(in the rows, 128 means zero)
Each row has two labels, one from each of two sets.
[150 118 135 118 110 132 108 136 146 129  96 130 111 112 122 132 126 113
 106 127 111] : L/J
[135 169 107 169 115 124 221 183 118  93 107 127 117 119  53 150 252 116
 124 132 117] : M/J
[114  93 149 127  99  77 130 203  80 134  88 119 129 110 141  96 150 107
 185 104 124] : F/J
[138 111 174 101  79 155 120 144 143 126  64 157 101 113 115 113 131 106
 114  89 152] : L/J
[130 143 150 137 101 163 182 147 128 120  65 173 121 128  76 138 198 117
 115 108 121] : M/J
[122  90 177 115 100 116 155 169  92 127  78 144 128 107 126 107 151 129
 146  84 122] : F/J
[124 142 140 140 108 126 198 162 141 108  79 141 106 132  70 106 209 118
 157  77 120] : Q/J
[110 132 112 135  92 108 162 203 104 125  91 124 134 133  97 122 190 118
 192 102 126] : M/J
[142 123 128 125 122  72 181 195 137 139  92 120  81 122 101 103 204 104
 173  71 107] : L/J
[125 130 129 119 130 134 137 133 146  82 115 115  90 113 104 110  91 118
 158 104 123] : L/T
[103 127 148 149  95 159 159 165 103  89  71 133 114 119  90 120 200 117
 156 103 121] : F/J
[132  89 120 118 125  84 118 157 120 178 133 105 136 130 159 112 100 127
 151  96 117] : Q/J
[ 90 112 144 143 106 125 162 168 113  86 127 111 118 118 117  88 186 122
 171  85 123] : F/T
[124 126 129 119 105 143 126 172 117 129  83 139 142 123 114 148 156 122
 130 116 118] : M/J

Each row has two labels, one from each of two sets.
[144 145  99 124 117 135 146 151 136  96 115 139  86 130  68 185 117 123
  87 150 147] : BD/GS
[142 126 100 139 155 157 132 123 152 114 127  98 132 107  97 199 113 130
 150 114 200] : Mm/Ph
[136 144  90 125 121 128 134 153 123 104 123 132 124 142  73 187 114 141
 110 138 135] : BD/GS
[148 141 106 118 176 139 123 129 138 127 118 136 131 124 102 214 117 138
 118 121 117] : BD/GS
[156 145 105 137 112 180 138 123 147  98 138 106 131 112  65 199  96 137
 120 118 169] : RJ/Ph
[179 142 104 124 156 144 141 129 122 116 133 129 149 120  82 168 104 154
 113 132 137] : RJ/GS
[151 155 101 130 125 146 124 117 139  83 128 119 146 123  92 160 129 125
 126 112 162] : BD/Ph
[135 139  85 144 165 130 102  72 135 166 110 109 129  82 101 165 108 118
 124 141 142] : Mm/GS
[150 138 117 131 138 149 135 108 153 118 134 128 140 148 117 182 138 151
 151 123 132] : BD/Ph
[143 123  95 138 122 137  98 126 132 113 125 103 143 111 124 149 110 124
 132 144 174] : Mm/Ph
[146 143 102 140 146 155  95 115 168 111 136 124 161 136 114 198 109 149
 142 115 148] : BD/Ph
[151 148  92 129 129 140 131 145 115 110 113 125 115 130  66 189 114 169
  96 141 141] : BD/GS
[152 143 102 119 125 151 134 122 127  99 131 117 145 137  94 189 131 143
 140 131 157] : RJ/Ph
[165 147  94 125 139 158 131 106 154  88 154 118 133 130  72 208 130 129
 141 103 149] : BD/Ph
[126 138  82 153 135 146 105 121 158 109 136 101 152  97 110 199 114 124
 142 116 152] : Mm/Ph
[147 144 109 136 146 158 124 123 147 119 126 120 144 160 105 143 131 139
 125 113 137] : BD/Ph
[143 130 118 102 219 160 181 108 145 121 124 113 125 142  52 194 123 151
 156 122 114] : BD/GS
[154 151 105 135 101 157 127 150 132 112 138 126 134 124  81 157 122 136
 111 112 150] : RJ/Ph
[146 129 116 137 153 156 128  98 147 119 118 105 149 123  91 169 115 141
 158 109 157] : BD/Ph
[153 140 101   5 165 154 146 117 155 127 125 113 128 128 103 179 154 160
 167 116 154] : BD/Ph
[135 147 107 110 162 152 131 125 125 120 128 127 123 135  81 169 131 123
 122 125 116] : BD/GS
[143 130  94 140 137 145 119 124 110 115 128 127 118 128 106 164 116 138
 116 143 139] : RJ/GS
[116 109 111 139  57  85  71 146 115 135 111 130 138 142 210  42 148 106
 161 140 153] : Mm/Ph
[145 123 105 116 123 134 113 127 146 115 144 131 133 135 120 155 146 140
 144 135 143] : BD/Ph
[141 128 125 109 160 149 159 135 138 117 125 108 112 132  49 192 107 144
 100 111 120] : RJ/GS
[145 137 134 123 139 148 141 115 130 127 137 114 122 140 111 129 144 146
 130 117 125] : BB/Ph
[154 143 116 126 136 146 123 124 106  97 129 110 121 125  71 169 129 129
  76 140 110] : RJ/GS
[139 137  96 155 112 139 127 135 109 109 133 137 135 130  93 148 122 136
  99 127 157] : BD/GS
[148 141 134 120 150 147 133 111  49 124 125 111 128 127  87 171 120 141
 102 128 148] : BD/GS
[146 146 120 127 150 146 118 112 143 140 129 135 136 149 133 148 156 163
 168 119 124] : BD/Ph
[143 136 102 121 127 137 148 145 122 116 137 126 107 132 112 134 140 131
 105 138 154] : BD/GS
[154 112 119 115 129 151 149 109 105 103 121 161 113 135  71 182 132 146
 114 150 122] : BD/GS
[145 126 160 114 135 149 155 107 118 138 125 115 100 142 109  84 156 142
 144 107  94] : BD/Ph
[170 159  49 147 124 162 107 119 160  89 116 115 183 107  89 223 130 131
 126 111 199] : RJ/Ph
[130 122 120 127 153 124 111 130 117 118 128 117 146 119 120 147 118 130
 120 139 123] : Mm/GS
[157 159  94 133 137 159 124 130 140 119 133 114 148 142  92 182 126 141
 139 120 150] : RJ/Ph
[144 145 113 142 125 150 119 121 139 109 123 127 152 137 121 165 134 131
 138 112 147] : RJ/Ph
[128 153 106 139 141 148 110 101 147 117 137 109 164 132 103 152 125 143
 132 112 149] : RJ/Ph
[147 144  85 165 124 140 106 145 148 120 122 112 126 138  97 178 127 132
 139 122 159] : RJ/Ph
[146 118 145 127 129 147 133  78 113 129 137  79 116 124 105  93 119 124
 140 110 119] : Zn/Ph
[139 142  85 131 147 142 110 107 120 105 135 125 143 126  87 175 101 140
  98 132 143] : BD/GS
[157 168  93 129 143 139 118 131 109  71 146 133 151 132  89 182 113 142
  83 137 123] : BD/GS
[135 131 111 127 119 134 115 132 120  98 123 125 157 127 105 186  94 131
 102 132 138] : BD/GS
[141 160  86 138 180 146 124 130 201 112 130 129 159 142  47 242 101 144
 110 143 146] : BD/GS
[116 111 107 128 177 137 143 116 121 123 120 106 139 120  98 167 114 138
 131 143 137] : Mm/GS
[141 128 118 122   5 153  81 128  86 102 136  94  70  82  71  81  83  72
  43 113 128] : Mm/Ph
[147 142 124 135 161 147 121 117 159 114 138 112 135 115  80 184 117 151
 134 125 157] : Mm/Ph
[151 138 134 123 148 153 146 117 139 133 139 105 115 143  90 147 150 143
 140 122 119] : RJ/Ph
[137 117 101 127 139 136 109 140 160 125  64 110 134 120 129 162 118 115
 141 112 153] : Mm/Ph
[149 147 109 133 138 138 126 127 150 122 147 109 142 137  84 162 140 146
 143 109 138] : BD/Ph

Each row has two labels, one from each of two sets.
[118 127 138 126 125 127 142 132 141 157 124 119 123 130 135 124 130 140
 117 125 134] : JL/P
[129 135 140 147 140 124 108 123 109 119 116 147 135 131 131 136 128 112
 141 120 154] : GD/Y
[101 125 151 139 137 130 140 138 130 167 115 116 132 152 145 111 133 126
 116  97 163] : JL/P
[118 128 141 127 128 136 158 133 148 144 133 109 119 131 132 118 131 137
 119 119 121] : JL/U
[120 133 142 139 144 140 141 120 136 108 132 116 124 143 132 107 132 121
 140 106 127] : GD/U
[121 133 139 126 124 134 151 132 151 143 134 109 119 130 129 119 129 140
 117 123 117] : JL/U
[122 130 138 142 141 127 123 126 127 121 131 130 126 132 131 130 130 122
 136 120 138] : GD/P
[120 122 139 133 124 118 127 142 123 168 115 136 130 131 135 136 128 142
 111 132 148] : JL/Y
[116 127 135 128 128 130 149 132 149 145 129 108 123 138 133 110 134 136
 120 113 127] : JL/U
[122 137 130 128 133 137 135 115 149 100 141 112 127 130 122 113 131 116
 145 110 120] : GD/X
[113 126 155 137 133 132 142 132 135 152 125 118 127 139 140 115 133 131
 121 107 144] : JL/P
